Below is a small trained network, with its code and all its weights. Each question gives an input and a class and asks what happens when units are switched off, that is, made to give their printed mean instead of their output.

import numpy as np


def w(rows, s, z=0):
    codes = np.array(rows[::2]) - 128.0
    scale = np.full(codes.shape[1], s)
    scale[-1] = z or s
    return codes * scale


def norm(h):
    return h / np.sqrt((h * h).mean(-1, keepdims=True) + 1e-5)


def f(y):
    return y / 2 * (1 + np.tanh(0.7978845608 * (y + 0.044715 * y**3)))


def log_softmax(a):
    a = a - a.max(-1, keepdims=True)
    return a - np.log(np.exp(a).sum(-1, keepdims=True))


def net(x, mask):
    res = np.array(x, float).reshape(1, 3) / 4 @ E
    u = 0
    for l in range(2):
        y = f(norm(res) @ A[l][:, :-1].T + A[l][:, -1])
        res = res + np.where(mask[u : u + 5], y, B[l][:, -1]) @ B[l][:, :-1]
        u += 5
    return log_softmax(norm(res)[-1] @ U[:, :-1].T + U[:, -1])


A, B = {}, {}
E = w([
[157,144,132,159,145,79,122,106,11,123],'x0',
[130,91,89,164,133,143,167,113,119,41],'x1',
[176,186,62,87,206,55,63,168,168,81],'x2',
],0.012)
A[0] = w([
[140,81,46,159,155,188,143,204,192,178,107],'L0N1',
[98,75,150,165,55,178,192,126,56,88,6],'L0N2',
[148,152,194,100,86,104,127,85,117,150,159],'L0N3',
[103,69,83,129,139,208,118,198,254,159,22],'L0N4',
[189,193,74,142,216,48,108,104,111,56,81],'L0N5',
],0.0094,0.0017)
B[0] = w([
[114,235,249,54,103,143,171,2,144,57,180],'L0N1',
[206,46,100,254,111,135,170,43,88,174,223],'L0N2',
[212,69,93,193,195,171,49,194,207,164,156],'L0N3',
[23,223,205,93,65,54,171,13,192,93,229],'L0N4',
[188,205,41,158,211,8,70,183,30,100,248],'L0N5',
],0.0085,0.011)
A[1] = w([
[51,47,144,22,69,221,150,243,80,190,2],'L1N1',
[117,30,145,223,12,249,243,158,45,70,196],'L1N2',
[73,23,102,234,47,150,220,113,26,108,118],'L1N3',
[92,45,162,129,30,218,171,172,142,154,27],'L1N4',
[63,208,147,71,139,17,254,119,245,159,89],'L1N5',
],0.0068,0.005)
B[1] = w([
[102,2,174,78,60,81,163,121,69,24,122],'L1N1',
[68,56,25,177,126,144,222,60,199,223,254],'L1N2',
[218,74,66,145,146,168,199,63,173,226,238],'L1N3',
[166,145,75,195,235,91,229,71,107,127,145],'L1N4',
[32,222,156,28,101,169,223,143,119,93,241],'L1N5',
],0.0096,0.0085)
U = w([
[52,247,179,37,101,72,227,63,186,66,254],'0',
[134,52,189,58,88,230,64,220,156,78,1],'1',
[204,81,37,204,72,187,247,48,63,227,219],'2',
[144,80,85,132,17,210,99,213,131,121,2],'3',
[231,104,147,129,94,205,22,254,117,253,91],'4',
[204,244,16,156,196,35,79,181,24,78,244],'5',
],0.0084,0.005)

Each question gives the input, the list of numbers given to net, and the class t.
The units are the neurons (one row each of A and B). Each row of codes is followed by its name. A weight is (code - 128) times the scale printed after its matrix; where a second scale follows, it is the last column's (A, B and U).
mask holds one flag per neuron, layer by layer. A switched-off neuron (its flag False) gives its mean, the last column of its row in B, instead of its output. The means were averaged over made-up inputs and are rounded, as every weight is.
A unit's drop is (log p(t) with every unit on - log p(t) with that unit switched off) / (log p(t) with every unit on - log p(t) with every unit switched off).
The circuit of an input: a set's keep is (log p(t) with only the set's units on - log p(t) with every unit switched off) / (log p(t) with every unit on - log p(t) with every unit switched off). Starting from all 10 units, units are removed one at a time, each time the one whose removal leaves the highest keep (on an exact tie, the one counted first), for as long as the keep stays at least 0.8.
circuit, biggest first: the units of the circuit, biggest drop first
most important unit: the unit with the biggest drop
top k neurons: the k neurons with the biggest drops, biggest first
top k neurons in layer l: the k neurons of layer l with the biggest drops, biggest first
drop of u: that unit's drop, to one decimal
input [2,-3,0], class 4: most important unit	L0N5
input [-1,-4,4], class 5: top 2 neurons	(L0N4 L0N5)
input [6,-4,-1], class 5: top 2 neurons	(L0N2 L1N2)
input [-6,-7,-7], class 0: top 2 neurons in layer 0	(L0N4 L0N2)
input [-7,1,-6], class 0: top 2 neurons	(L0N4 L0N1)
input [0,-6,0], class 4: top 2 neurons	(L0N4 L0N5)
input [1,-2,0], class 4: top 3 neurons in layer 0	(L0N5 L0N4 L0N2)
input [-1,3,0], class 0: top 3 neurons	(L0N1 L0N4 L1N5)
input [0,-2,0], class 4: top 4 neurons in layer 0	(L0N4 L0N5 L0N2 L0N3)
input [6,-7,-1], class 4: top 2 neurons in layer 0	(L0N5 L0N3)
input [-1,-8,0], class 4: top 2 neurons in layer 0	(L0N3 L0N4)
input [-6,6,-4], class 0: top 3 neurons in layer 0	(L0N4 L0N1 L0N3)
input [8,-6,-2], class 4: top 3 neurons	(L0N5 L0N2 L0N3)
input [2,8,1], class 5: circuit, biggest first	(L0N5)
input [3,-7,-3], class 4: top 2 neurons	(L0N3 L0N2)
input [-2,1,4], class 5: drop of L0N4	-0.4
input [1,-7,1], class 4: drop of L0N5	0.2
input [8,6,1], class 5: drop of L0N5	1.3
